Below is a small trained network, with its code and all its weights. Each question gives an input and a target symbol and asks what happens when units are switched off, that is, made to give their printed mean instead of their output.

import numpy as np


def w(rows, s, z=0):
    codes = np.array(rows[::2]) - 128.0
    scale = np.full(codes.shape[1], s)
    scale[-1] = z or s
    return codes * scale


def f(y):
    return y / 2 * (1 + np.tanh(0.7978845608 * (y + 0.044715 * y**3)))


def softmax(a):
    e = np.exp(a - a.max(-1, keepdims=True))
    return e / e.sum(-1, keepdims=True)


def log_softmax(a):
    a = a - a.max(-1, keepdims=True)
    return a - np.log(np.exp(a).sum(-1, keepdims=True))


def net(x, mask):
    ids = ['αβγεζηθλμξπστφψω'.index(c) for c in x.split()]
    T = len(ids)
    res = E[ids] + P[:T]
    u = 0
    for l in range(2):
        r = res
        for j in range(3):
            rows = slice(3 * j, 3 * j + 3)
            q, k, v = (r @ M[l][rows].T for M in (Q, K, V))
            z = softmax(np.where(np.tri(T) > 0, q @ k.T / 3**0.5, -1e9)) @ v
            o = O[l][rows]
            res = res + np.where(mask[u + j], z, o[:, -1]) @ o[:, :-1]
        u += 3
        y = f(res @ A[l][:, :-1].T + A[l][:, -1])
        res = res + np.where(mask[u : u + 16], y, B[l][:, -1]) @ B[l][:, :-1]
        u += 16
    return log_softmax(res[-1] @ U[:, :-1].T + U[:, -1])


Q, K, V, O, A, B = {}, {}, {}, {}, {}, {}
E = w([
[204,189,94,250],'α',
[181,117,148,112],'β',
[179,20,169,172],'γ',
[129,104,87,84],'ε',
[130,140,228,166],'ζ',
[30,99,100,96],'η',
[180,114,147,114],'θ',
[182,115,143,108],'λ',
[112,100,83,78],'μ',
[192,113,62,89],'ξ',
[53,150,191,161],'π',
[179,118,147,109],'σ',
[182,118,145,105],'τ',
[181,118,145,107],'φ',
[181,107,111,97],'ψ',
[182,115,147,109],'ω',
],0.018)
P = w([
[177,188,195,1],'0',
[174,114,157,70],'1',
[173,87,139,97],'2',
[175,73,130,113],'3',
[173,61,124,128],'4',
[172,55,115,134],'5',
[173,52,109,141],'6',
[172,45,109,149],'7',
[174,43,103,154],'8',
[176,43,98,158],'9',
[175,40,98,161],'10',
[178,41,94,164],'11',
[179,38,93,169],'12',
[179,36,94,172],'13',
],0.0099)
Q[0] = w([
[79,154,114,191],'0.h0',
[182,139,85,38],'0.h0',
[187,108,159,99],'0.h0',
[139,114,156,155],'0.h1',
[147,115,157,55],'0.h1',
[172,124,75,101],'0.h1',
[2,243,60,169],'0.h2',
[195,160,117,145],'0.h2',
[157,97,34,68],'0.h2',
],0.0097)
K[0] = w([
[87,164,99,157],'0.h0',
[85,94,141,102],'0.h0',
[178,64,100,114],'0.h0',
[124,90,158,102],'0.h1',
[126,129,132,91],'0.h1',
[167,128,103,114],'0.h1',
[9,125,120,96],'0.h2',
[140,169,105,161],'0.h2',
[141,120,14,66],'0.h2',
],0.012)
V[0] = w([
[105,104,130,46],'0.h0',
[173,146,107,139],'0.h0',
[141,136,139,118],'0.h0',
[110,173,198,57],'0.h1',
[143,10,144,151],'0.h1',
[123,123,219,172],'0.h1',
[77,192,147,165],'0.h2',
[129,121,90,88],'0.h2',
[239,81,139,101],'0.h2',
],0.011)
O[0] = w([
[2,152,149,171,142],'0.h0',
[129,71,98,184,142],'0.h0',
[129,114,143,149,137],'0.h0',
[127,213,135,208,132],'0.h1',
[228,174,131,4,205],'0.h1',
[142,196,186,47,144],'0.h1',
[236,115,115,121,48],'0.h2',
[94,118,62,177,128],'0.h2',
[39,215,139,161,252],'0.h2',
],0.0062,0.014)
A[0] = w([
[119,156,64,48,164],'0.n0',
[61,93,133,30,36],'0.n1',
[194,113,82,110,17],'0.n2',
[140,51,194,60,68],'0.n3',
[62,95,221,99,13],'0.n4',
[118,141,153,45,2],'0.n5',
[117,81,58,87,186],'0.n6',
[58,194,127,46,58],'0.n7',
[100,81,133,130,178],'0.n8',
[108,77,210,188,54],'0.n9',
[34,36,106,51,58],'0.n10',
[147,147,109,157,196],'0.n11',
[73,95,73,151,164],'0.n12',
[164,62,10,130,15],'0.n13',
[119,220,172,78,91],'0.n14',
[129,167,80,97,71],'0.n15',
],0.011,0.0064)
B[0] = w([
[46,173,184,167,217],'0.n0',
[206,122,159,186,178],'0.n1',
[80,2,83,175,123],'0.n2',
[170,193,124,47,184],'0.n3',
[66,18,90,173,179],'0.n4',
[128,98,133,189,136],'0.n5',
[97,124,177,66,201],'0.n6',
[44,69,164,217,236],'0.n7',
[91,109,138,84,174],'0.n8',
[67,71,50,82,155],'0.n9',
[231,166,193,141,209],'0.n10',
[133,76,164,111,160],'0.n11',
[162,149,152,97,195],'0.n12',
[207,91,138,47,133],'0.n13',
[133,113,52,86,253],'0.n14',
[94,165,128,160,126],'0.n15',
],0.0088,0.0055)
Q[1] = w([
[17,162,154,130],'1.h0',
[52,97,139,192],'1.h0',
[254,88,147,145],'1.h0',
[146,89,203,89],'1.h1',
[122,110,226,144],'1.h1',
[172,156,103,78],'1.h1',
[96,116,124,92],'1.h2',
[126,91,107,154],'1.h2',
[168,179,112,143],'1.h2',
],0.014)
K[1] = w([
[98,86,37,116],'1.h0',
[152,4,91,131],'1.h0',
[99,131,189,96],'1.h0',
[166,74,114,168],'1.h1',
[152,152,93,136],'1.h1',
[143,54,156,107],'1.h1',
[132,139,95,111],'1.h2',
[107,159,131,98],'1.h2',
[136,148,146,119],'1.h2',
],0.018)
V[1] = w([
[94,135,209,158],'1.h0',
[128,91,177,96],'1.h0',
[114,99,100,124],'1.h0',
[77,184,215,111],'1.h1',
[198,159,85,193],'1.h1',
[161,255,159,148],'1.h1',
[104,176,169,118],'1.h2',
[96,207,42,174],'1.h2',
[206,161,33,179],'1.h2',
],0.0084)
O[1] = w([
[166,183,118,150,220],'1.h0',
[136,169,170,209,173],'1.h0',
[93,117,88,111,141],'1.h0',
[97,104,203,81,191],'1.h1',
[63,247,32,168,65],'1.h1',
[88,171,190,155,100],'1.h1',
[83,217,175,139,163],'1.h2',
[147,116,254,94,118],'1.h2',
[152,37,96,217,2],'1.h2',
],0.0075,0.0092)
A[1] = w([
[201,238,88,67,136],'1.n0',
[75,108,48,135,211],'1.n1',
[79,118,94,74,178],'1.n2',
[73,59,105,143,64],'1.n3',
[191,98,45,170,141],'1.n4',
[145,56,89,122,169],'1.n5',
[170,77,51,107,50],'1.n6',
[241,110,188,58,58],'1.n7',
[181,148,84,215,88],'1.n8',
[72,178,75,163,97],'1.n9',
[172,37,69,226,2],'1.n10',
[95,59,165,75,107],'1.n11',
[175,39,190,207,127],'1.n12',
[4,137,145,123,82],'1.n13',
[93,118,139,210,119],'1.n14',
[20,72,80,43,104],'1.n15',
],0.011,0.014)
B[1] = w([
[167,51,122,158,229],'1.n0',
[77,41,103,76,151],'1.n1',
[129,123,189,107,217],'1.n2',
[175,118,90,142,124],'1.n3',
[61,192,207,56,162],'1.n4',
[150,186,145,116,145],'1.n5',
[107,133,106,212,136],'1.n6',
[153,165,12,113,198],'1.n7',
[91,179,209,117,161],'1.n8',
[150,83,78,162,141],'1.n9',
[242,72,53,159,135],'1.n10',
[107,172,103,178,250],'1.n11',
[23,22,141,130,136],'1.n12',
[150,51,78,144,255],'1.n13',
[94,178,89,157,129],'1.n14',
[102,156,150,193,208],'1.n15',
],0.011)
U = w([
[70,124,179,104,224],'α',
[108,249,151,28,182],'β',
[205,122,139,24,245],'γ',
[158,112,80,185,150],'ε',
[139,135,107,131,27],'ζ',
[191,179,135,216,42],'η',
[139,142,105,128,34],'θ',
[141,149,109,131,12],'λ',
[159,154,85,201,134],'μ',
[163,50,103,147,115],'ξ',
[138,135,109,132,23],'π',
[137,139,109,130,2],'σ',
[138,143,110,130,9],'τ',
[136,141,108,136,17],'φ',
[165,65,114,133,110],'ψ',
[138,140,109,132,11],'ω',
],0.012,0.006)

Each question gives the input, a string of symbols that net reads in full, and the target symbol t.
The units are the heads (3 rows each of Q, K, V and O) and the neurons (one row each of A and B). Each row of codes is followed by its name. A weight is (code - 128) times the scale printed after its matrix; where a second scale follows, it is the last column's (O, A, B and U).
mask holds one flag per unit, layer by layer, with each layer's heads first. A switched-off unit (its flag False) gives its mean, the last column of its rows in O or B, instead of its output. The means were averaged over made-up inputs and are rounded, as every weight is.
A unit's drop is (log p(t) with every unit on - log p(t) with that unit switched off) / (log p(t) with every unit on - log p(t) with every unit switched off).
The circuit of an input: a set's keep is (log p(t) with only the set's units on - log p(t) with every unit switched off) / (log p(t) with every unit on - log p(t) with every unit switched off). Starting from the 12 units with the biggest drops (on a tie, the unit counted first), units are removed one at a time, each time the one whose removal leaves the highest keep (on an exact tie, the one counted first), for as long as the keep stays at least 0.8.
circuit, biggest first: the units of the circuit, biggest drop first
k most important neurons: the k neurons with the biggest drops, biggest first
k most important neurons of layer l: the k neurons of layer l with the biggest drops, biggest first
input β ε γ α γ φ θ, target γ: 3 most important neurons -> (1.n0, 0.n7, 1.n4)
input π ζ η γ θ η γ ζ σ ω η π η, target γ: most important neuron -> (0.n10)
input ζ θ σ, target α: 2 most important neurons of layer 0 -> (0.n10, 0.n1)
input ζ γ ψ η ζ, target β: circuit, biggest first -> (0.h2, 1.n13, 1.n0)
input ω γ π ζ η π ω ω π ω β η, target β: circuit, biggest first -> (1.n13, 0.n10)
input μ γ η λ ε σ γ β λ γ γ, target γ: circuit, biggest first -> (0.h1, 0.n3)
input γ γ σ β γ τ γ ζ ξ α γ ω, target γ: circuit, biggest first -> (1.n11, 1.n15)
input μ γ σ ε ψ σ ε π θ σ σ γ ε θ, target β: 3 most important neurons -> (0.n10, 1.n13, 0.n7)
input ζ η σ β ψ γ α σ, target γ: circuit, biggest first -> (1.n11, 1.n15)
input η φ λ λ ε ζ ε ζ, target β: circuit, biggest first -> (0.h2, 1.n13)
input β η τ ω σ π λ φ η ε π, target β: circuit, biggest first -> (0.h2, 1.n0, 1.n13)
input γ λ θ ε τ φ θ ξ, target α: circuit, biggest first -> (0.n0, 1.n7)
input γ ζ ω π β η ξ μ α γ λ π, target γ: circuit, biggest first -> (0.h2, 0.h0)
input γ β γ φ, target α: circuit, biggest first -> (0.h2, 0.n7, 1.h1)
input ζ θ ξ η ζ ω, target α: circuit, biggest first -> (0.h2, 0.n10, 1.n7)
input σ η ζ γ, target α: circuit, biggest first -> (0.h2, 1.n7)
input γ φ σ ξ η ξ ψ η, target β: 2 most important neurons of layer 1 -> (1.n7, 1.n13)
input γ η μ, target α: circuit, biggest first -> (0.n7)
input ψ ξ α, target ξ: circuit, biggest first -> (1.n12, 0.h1, 0.h2, 1.h2)
input η ζ γ ζ ε, target α: circuit, biggest first -> (0.n0, 1.h1)
input γ ω λ η γ μ β π ψ, target α: 3 most important neurons -> (0.n0, 1.n7, 1.n13)
input ζ γ η λ β θ π π ζ φ ζ, target γ: 2 most important neurons of layer 0 -> (0.n7, 0.n0)
input σ π π ω, target α: 2 most important neurons -> (1.n7, 0.n10)
input ζ γ γ λ ξ ε, target α: 3 most important neurons -> (0.n7, 0.n0, 1.n7)
input θ ζ θ π ε τ α σ γ, target γ: 2 most important neurons of layer 0 -> (0.n0, 0.n3)
input γ γ μ ζ η α λ η γ σ μ γ θ, target γ: 2 most important neurons -> (1.n0, 1.n11)
input β π ω ζ γ ε τ η ω γ ψ ξ η ξ, target β: most important neuron -> (0.n13)
input γ β λ, target α: 3 most important neurons -> (1.n7, 0.n10, 1.n13)
input φ γ γ ξ α γ β η β β φ σ θ λ, target η: 4 most important neurons -> (0.n7, 0.n10, 1.n0, 0.n3)
